Below are the code and all the weights of a small trained network. Each question names an input and a class and asks about switching units off, where a switched-off unit gives its printed mean instead of its output.

import numpy as np


def w(rows, s, z=0):
    codes = np.array(rows[::2]) - 128.0
    scale = np.full(codes.shape[1], s)
    scale[-1] = z or s
    return codes * scale


def norm(h):
    return h / np.sqrt((h * h).mean(-1, keepdims=True) + 1e-5)


def f(y):
    return np.maximum(y, 0)


def log_softmax(a):
    a = a - a.max(-1, keepdims=True)
    return a - np.log(np.exp(a).sum(-1, keepdims=True))


def net(x, mask):
    res = np.array(x, float).reshape(1, 4) / 4 @ E
    u = 0
    for l in range(3):
        y = f(norm(res) @ A[l][:, :-1].T + A[l][:, -1])
        res = res + np.where(mask[u : u + 13], y, B[l][:, -1]) @ B[l][:, :-1]
        u += 13
    return log_softmax(norm(res)[-1] @ U[:, :-1].T + U[:, -1])


A, B = {}, {}
E = w([
[25,65,124,133,115,115,138,207,154],'x0',
[129,255,156,180,177,137,82,225,124],'x1',
[73,142,247,121,118,109,124,76,121],'x2',
[82,123,101,114,225,149,59,87,149],'x3',
],0.0061)
A[0] = w([
[166,162,43,134,151,135,113,211,126,80],'0.n0',
[172,192,139,133,146,126,119,119,130,101],'0.n1',
[129,212,156,128,154,127,120,184,119,3],'0.n2',
[119,136,123,140,170,129,111,100,130,31],'0.n3',
[189,214,132,136,148,128,112,88,122,67],'0.n4',
[82,189,248,134,137,131,110,129,123,70],'0.n5',
[156,165,130,118,139,120,119,124,121,93],'0.n6',
[76,175,108,129,228,138,88,124,138,51],'0.n7',
[53,137,142,134,140,123,116,234,129,70],'0.n8',
[87,111,118,132,127,121,127,166,136,40],'0.n9',
[115,221,148,131,159,133,105,212,132,10],'0.n10',
[118,86,110,117,111,128,135,82,124,80],'0.n11',
[172,185,178,138,54,131,160,212,126,56],'0.n12',
],0.018,0.0036)
B[0] = w([
[104,249,94,120,142,69,192,80,181,249],'0.n0',
[137,107,173,116,117,188,170,139,120,204],'0.n1',
[165,64,126,192,109,121,101,61,155,226],'0.n2',
[150,122,113,106,90,110,120,150,80,166],'0.n3',
[114,112,188,99,140,204,161,201,151,234],'0.n4',
[112,250,72,122,146,80,187,95,179,255],'0.n5',
[126,126,139,129,137,179,140,144,122,170],'0.n6',
[119,143,106,108,106,69,56,203,39,245],'0.n7',
[137,101,200,98,125,234,189,185,133,233],'0.n8',
[154,142,165,102,133,194,134,145,109,169],'0.n9',
[140,25,119,209,146,112,100,55,144,255],'0.n10',
[151,104,128,226,166,117,142,142,130,213],'0.n11',
[124,138,105,98,128,74,49,202,41,254],'0.n12',
],0.021,0.011)
A[1] = w([
[134,89,110,84,108,73,54,119,75,36],'1.n0',
[92,109,146,102,150,109,132,113,135,93],'1.n1',
[157,35,133,217,122,131,71,40,189,2],'1.n2',
[117,133,121,107,73,118,28,154,73,18],'1.n3',
[104,119,91,82,85,115,96,143,90,47],'1.n4',
[113,98,101,84,99,71,58,150,54,53],'1.n5',
[138,129,218,81,95,250,142,144,165,50],'1.n6',
[129,122,115,98,122,112,64,135,101,46],'1.n7',
[97,177,96,97,104,91,147,50,190,93],'1.n8',
[157,56,131,160,116,133,94,42,144,30],'1.n9',
[126,112,114,101,133,135,120,117,132,68],'1.n10',
[94,155,123,99,110,129,138,50,201,103],'1.n11',
[116,72,179,73,121,244,135,136,142,18],'1.n12',
],0.015,0.0023)
B[1] = w([
[109,141,72,67,98,114,63,228,88,165],'1.n0',
[162,169,107,149,114,140,126,168,119,128],'1.n1',
[157,101,159,196,69,87,16,31,151,249],'1.n2',
[123,71,134,56,157,42,105,140,89,179],'1.n3',
[124,146,131,138,143,122,13,131,143,157],'1.n4',
[123,122,120,23,140,98,77,147,68,194],'1.n5',
[89,57,156,95,104,225,188,162,129,199],'1.n6',
[147,156,152,102,121,66,95,174,97,152],'1.n7',
[116,124,125,74,173,120,165,3,130,170],'1.n8',
[102,173,159,249,181,149,59,133,195,181],'1.n9',
[116,171,147,149,142,103,118,152,132,128],'1.n10',
[138,108,57,109,69,87,158,134,92,148],'1.n11',
[119,157,183,101,86,223,206,176,112,180],'1.n12',
],0.019,0.012)
A[2] = w([
[138,119,107,90,157,96,166,70,155,85],'2.n0',
[125,51,59,57,127,79,81,155,137,69],'2.n1',
[108,138,178,37,134,121,142,75,99,82],'2.n2',
[150,111,133,105,136,78,122,166,126,33],'2.n3',
[111,102,83,98,124,154,100,123,175,2],'2.n4',
[107,128,121,102,99,67,216,28,93,46],'2.n5',
[110,162,98,90,142,92,165,72,146,18],'2.n6',
[102,218,5,68,156,59,206,35,206,38],'2.n7',
[80,100,60,161,48,112,167,110,101,59],'2.n8',
[103,152,153,11,126,123,125,137,140,70],'2.n9',
[98,187,124,39,104,139,124,114,120,116],'2.n10',
[105,245,87,108,146,93,150,84,182,26],'2.n11',
[91,123,113,124,107,126,121,115,150,24],'2.n12',
],0.014,0.0011)
B[2] = w([
[93,208,96,96,141,155,107,130,141,167],'2.n0',
[131,163,101,43,149,108,64,176,90,200],'2.n1',
[165,129,73,224,126,126,106,141,164,179],'2.n2',
[74,96,58,52,105,159,75,107,155,171],'2.n3',
[75,132,132,91,103,128,106,152,219,128],'2.n4',
[95,231,80,68,121,131,106,137,168,189],'2.n5',
[106,149,158,134,111,65,182,67,102,180],'2.n6',
[154,221,61,105,160,74,248,32,221,248],'2.n7',
[126,161,182,58,155,147,112,90,124,141],'2.n8',
[119,72,64,232,113,114,91,107,164,204],'2.n9',
[170,75,219,152,154,108,118,41,94,194],'2.n10',
[115,67,84,51,106,162,214,48,174,205],'2.n11',
[139,149,143,111,134,115,97,172,183,132],'2.n12',
],0.016,0.012)
U = w([
[136,97,171,246,120,115,58,80,164,89],'0',
[90,93,184,115,109,243,216,203,126,197],'1',
[103,189,75,95,144,89,206,56,178,2],'2',
[104,115,95,65,140,63,46,198,52,203],'3',
],0.012,0.0001)

Each question gives the input, the list of numbers given to net, and the class t.
The units are the neurons (one row each of A and B). Each row of codes is followed by its name. A weight is (code - 128) times the scale printed after its matrix; where a second scale follows, it is the last column's (A, B and U).
mask holds one flag per neuron, layer by layer. A switched-off neuron (its flag False) gives its mean, the last column of its row in B, instead of its output. The means were averaged over made-up inputs and are rounded, as every weight is.
A unit's drop is (log p(t) with every unit on - log p(t) with that unit switched off) / (log p(t) with every unit on - log p(t) with every unit switched off).
The circuit of an input: a set's keep is (log p(t) with only the set's units on - log p(t) with every unit switched off) / (log p(t) with every unit on - log p(t) with every unit switched off). Starting from the 12 units with the biggest drops (on a tie, the unit counted first), units are removed one at a time, each time the one whose removal leaves the highest keep (on an exact tie, the one counted first), for as long as the keep stays at least 0.8.
circuit, biggest first: the units of the circuit, biggest drop first
most important unit: the unit with the biggest drop
k most important neurons: the k neurons with the biggest drops, biggest first
k most important neurons of layer l: the k neurons of layer l with the biggest drops, biggest first
drop of u: that unit's drop, to one decimal
input [-3,8,8,-1], class 0: circuit, biggest first -> [0.n2]
input [-6,-1,4,6], class 1: 3 most important neurons -> [0.n4, 0.n12, 0.n1]
input [4,-7,-3,-2], class 0: 2 most important neurons -> [0.n12, 0.n7]
input [-7,7,-7,8], class 3: 3 most important neurons -> [0.n7, 0.n8, 0.n5]
input [4,7,6,-1], class 0: 2 most important neurons -> [0.n10, 0.n2]
input [6,-3,0,-7], class 3: 2 most important neurons -> [0.n12, 0.n4]
input [6,-4,0,7], class 3: 3 most important neurons -> [0.n7, 0.n4, 0.n1]
input [6,-6,-3,0], class 0: 2 most important neurons of layer 0 -> [0.n12, 0.n7]
input [8,-5,8,-2], class 1: 2 most important neurons of layer 0 -> [0.n0, 0.n9]
input [-1,5,4,-6], class 3: 3 most important neurons -> [0.n12, 0.n0, 0.n11]
input [8,4,-5,6], class 1: 2 most important neurons of layer 0 -> [0.n8, 0.n12]
input [1,3,-5,-8], class 3: 2 most important neurons -> [0.n12, 0.n5]
input [-6,8,6,5], class 0: 3 most important neurons of layer 0 -> [0.n10, 0.n2, 0.n0]
input [8,6,-2,-3], class 1: circuit, biggest first -> [0.n8]
input [6,-5,-2,-3], class 1: 2 most important neurons -> [0.n10, 0.n2]
input [-7,-8,0,5], class 0: 2 most important neurons -> [0.n12, 0.n7]
input [-6,4,-1,4], class 1: 2 most important neurons -> [0.n4, 0.n1]
input [-5,1,-6,-8], class 3: 2 most important neurons -> [0.n12, 0.n5]
input [1,6,-5,1], class 0: 3 most important neurons -> [0.n10, 0.n2, 0.n5]
input [-2,0,0,4], class 3: most important unit -> 0.n7
input [2,1,6,-7], class 3: 2 most important neurons -> [0.n12, 0.n0]
input [-8,-7,6,-4], class 1: 2 most important neurons of layer 0 -> [0.n10, 0.n0]
input [-4,-8,-1,-5], class 0: drop of 0.n7 -> 0.7
input [8,0,5,4], class 1: drop of 2.n5 -> 0.0
input [2,-8,1,-8], class 0: drop of 0.n12 -> 1.8
input [-4,2,2,-7], class 3: drop of 0.n12 -> 2.0
input [-6,5,-5,3], class 1: circuit, biggest first -> [0.n4]
